[128 = 0]
[133 185 225 144 146  86 183 136 101 160 135 121 144 127  91 180 155 124
  98 131 108 127 132 138 121 149]  <31>
[149 119 114 106 101 111 114  78 127 106 128 149  95 133 191 105 108 141
 130 143 184  42 159 124 159  98]  <29>
[141 158  36 165 115 119 153 169 105 130  77 122  80 130  25 167 142  61
  58 126 142  98 166 108 136 115]  <29>
[168 125  79 146 111 124 149 118 192 123 146 139 118 123 128 120 130  88
  73 147 109 108 171 135 153 105]  <31>
[139 134 115  86 131  96 170 130 133 168 142 107 134 146 103 189 129 122
 128 115 140 192 137 120 120 132]  <31>
[197 171 232 168 112 117 178 146 122 134 167 110 105 115  78 142 179  94
  70 154 126 153 171 116 130 139]  <29>
[121 173 126  94 141 102 168 113 114 146 129 117 139 123  91 134  89  98
 138 152  99 177 175 140 127 115]  <31>
[201 105 133 125 109 116 153 135 124 171 148 128  98 134 140 147 173 140
  84 104 145 117 146 123 147 116]  <29>
[123 148 190 171 116 119 108 153  82 162 137 133 135 102 120 148 123  99
  56 158 121 119 118 120 149 159]  <29>
[209 139 131 144 113 113 154 133 123 169 162 136 112 125 121 121 155 111
  81 154  95 120 171 127 155 105]  <31>
[198  98 133  90 125 119 109 124 103 185 167 118 135 121 131 101 125 130
 139 120  93 170 135 122 120 114]  <31>

[134  78 140 117 105 143 137 148 114 129  64 162 119 130 137 133 101]  <9>
[135 145 119 122 123 156 114 228  74 127 214 152 112 130 106 102 118]  <9>
[135 156 119 134 125 157 116 216  77 127 225 157 114 132 105 105 132]  <9>
[138 178 128 161 140 155 122 182  98 125 219 179 125 135 114 107 161]  <9>
[140 179 135 166 146 149 132 163 111 125 194 181 136 132 123 116 173]  <9>
[139 176 135 156 144 150 125 169 106 124 187 176 132 133 123 110 167]  <9>
[125  83 126 116 105 132  92  25 172 127  75 148 102 139 119 125 118]  <7>
[139 175 140 157 154 141 145 152 117 125 155 170 152 127 134 124 170]  <9>
[139 172 141 154 154 139 147 150 119 125 147 167 154 125 137 125 167]  <9>
[127 148 128 124 156 125 156 140 125 124 153  97 156 121 128 122 136]  <7>
[121 134 125 116 137 124 153  84 142 131  81  88 143 123 136 137 126]  <7>
[135 138 120 110 120 154 111 226  72 128 202 146 111 130 107  99 113]  <9>
[120 121 118 119 126 134 117  46 154 131 110  90 122 128 116 135 108]  <7>
[124  84 126 113 106 133  91  28 170 127  71 148 103 139 119 125 118]  <7>
[126  90 124 142 106 139 106  25 178 127 106 162 109 140 117 137 129]  <7>
[135 160 140 138 155 127 155 148 123 126 136 132 155 121 136 132 150]  <7>
[123  87 122 109 108 131  90  28 173 128  79 136 103 139 116 121 118]  <7>
[135 111 118 126 108 160 141 223  78 131 203 145 118 125 111 129 108]  <9>

[114 110 116 166 127 124 125 109 184 124  99 103 135 153 125 130 204  39
 109 222 103 124 128 124 192 124 155  92 104  79 123 128 144 149]  (75)
[119 135 148 131  91 159 133 121 104 140 113 120 114 114 135 123 109 124
 116 104 130 135 127 101 140 127 124  97 107 118 147 123 119 112]  (73)
[131 106 101 165 131 143 123  45 228  90 117 139 122 176 137 108  86 173
 136 194 116 119 124 126  53 131  63 147 101 101 117 144 182  99]  (75)
[108 145 164 143  69 196 141 109  70 151 103 116  90 103 152 105  51 118
 106  67 141 145 123  58  85 126 118  56  88 116 166 121 107 101]  (73)
[113 148 153 127  84 150 136 119  56 137 107 127  94 122 143 119  25 169
 127  43 137 136 121  68  90 127 132  69 120 123 148 119  92 105]  (73)
[121 139 137 119 136 119 133 144  85 136 118 129 119 127 134 132  91 147
 125  74 130 128 121 113 153 128 152  85 136 130 145 125 108 125]  (73)
[115 146 170 148  68 193 139 121  56 155 116 120  97  87 145 110  61 142
 116  54 145 148 125  69 105 127 115  75  94 127 162 118  98 110]  (73)
[140 136 121 113 157 109 128 113 113 104 146 153 118 137 129 119  39 238
 150  75 141 118 124 130  40 132  91 170 153 164 117 134 126 106]  (75)
[122 134 143 139 110 139 133 118 122 131 112 122 113 143 131 119  86 182
 123 105 127 126 124  99  91 127 121 110 115 132 136 128 130 124]  (75)
[125 122 117 137 124 109 127 141 145 147 134 121 148 139 117 140 205  70
 117 181 120 129 134 172 182 127 154 129 139 120 120 129 133 148]  (73)
[124 115 121 156  89 164 126 108 172 129 115 105 134 123 125 124 209  41
 108 197 116 136 129 125 158 125 132 118  94  88 134 130 147 136]  (75)
